Below are the code and all the weights of a small trained network. Each question names an input and a class and asks about switching units off, where a switched-off unit gives its printed mean instead of its output.

import numpy as np


def w(rows, s, z=0):
    codes = np.array(rows[::2]) - 128.0
    scale = np.full(codes.shape[1], s)
    scale[-1] = z or s
    return codes * scale


def f(y):
    return np.maximum(y, 0)


def log_softmax(a):
    a = a - a.max(-1, keepdims=True)
    return a - np.log(np.exp(a).sum(-1, keepdims=True))


def net(x, mask):
    res = np.array(x, float).reshape(1, 4) / 4 @ E
    y = f(res @ A[0][:, :-1].T + A[0][:, -1])
    res = res + np.where(mask, y, B[0][:, -1]) @ B[0][:, :-1]
    return log_softmax(res[-1] @ U[:, :-1].T + U[:, -1])


A, B = {}, {}
E = w([
[185,143,203,101,160,114,252],'x0',
[163,124,67,213,146,152,137],'x1',
[47,114,68,115,139,187,157],'x2',
[74,99,179,147,123,84,58],'x3',
],0.013)
A[0] = w([
[118,136,177,97,131,126,167,91],'N0',
[38,124,90,123,112,130,14,189],'N1',
[173,128,154,75,119,113,106,1],'N2',
[127,130,89,43,111,153,171,83],'N3',
[155,136,32,131,107,147,207,173],'N4',
[99,136,161,34,127,131,171,127],'N5',
[6,117,182,126,133,127,198,139],'N6',
],0.019,0.0025)
B[0] = w([
[127,109,122,154,47,127,119,171],'N0',
[45,132,138,176,121,56,119,253],'N1',
[117,137,221,115,116,114,112,158],'N2',
[105,114,95,197,221,145,100,173],'N3',
[141,128,106,90,202,152,108,214],'N4',
[97,119,7,157,72,102,177,187],'N5',
[72,150,70,161,188,100,94,194],'N6',
],0.019,0.026)
U = w([
[199,183,254,38,54,122,113,114],'0',
[142,122,105,145,68,135,170,51],'1',
[3,154,63,162,142,128,87,223],'2',
[159,183,76,47,234,247,111,2],'3',
],0.0077,0.0041)

Each question gives the input, the list of numbers given to net, and the class t.
The units are the neurons (one row each of A and B). Each row of codes is followed by its name. A weight is (code - 128) times the scale printed after its matrix; where a second scale follows, it is the last column's (A, B and U).
mask holds one flag per neuron, in row order. A switched-off neuron (its flag False) gives its mean, the last column of its row in B, instead of its output. The means were averaged over made-up inputs and are rounded, as every weight is.
A unit's drop is (log p(t) with every unit on - log p(t) with that unit switched off) / (log p(t) with every unit on - log p(t) with every unit switched off).
The circuit of an input: a set's keep is (log p(t) with only the set's units on - log p(t) with every unit switched off) / (log p(t) with every unit on - log p(t) with every unit switched off). Starting from all 7 units, units are removed one at a time, each time the one whose removal leaves the highest keep (on an exact tie, the one counted first), for as long as the keep stays at least 0.8.
circuit, biggest first: the units of the circuit, biggest drop first
unit that matters most: the unit with the biggest drop
k most important neurons: the k neurons with the biggest drops, biggest first
drop of u: that unit's drop, to one decimal
input [2,-7,-8,1], class 0: circuit, biggest first : [N2 N1]
input [1,7,1,0], class 3: unit that matters most : N1
input [-1,-7,-8,3], class 0: 2 most important neurons : [N2 N6]
input [8,-4,-5,1], class 1: 3 most important neurons : [N1 N5 N0]
input [0,2,-4,2], class 0: circuit, biggest first : [N1 N6 N5]
input [3,-8,-8,-6], class 1: 3 most important neurons : [N5 N1 N6]
input [8,-3,-6,6], class 1: 4 most important neurons : [N1 N5 N0 N3]
input [3,-4,-7,5], class 0: 2 most important neurons : [N2 N1]
input [3,-8,-5,-4], class 1: circuit, biggest first : [N1 N0]
input [0,8,-2,3], class 1: 3 most important neurons : [N1 N6 N4]
input [-1,1,8,-6], class 3: 2 most important neurons : [N4 N1]
input [1,1,-3,2], class 0: 3 most important neurons : [N1 N6 N5]
input [4,0,-5,-1], class 0: drop of N1 : 0.1
input [0,3,-4,-4], class 3: drop of N1 : 0.3
input [5,5,3,1], class 3: drop of N1 : 0.5
input [7,4,0,-7], class 3: most important neuron : [N4]
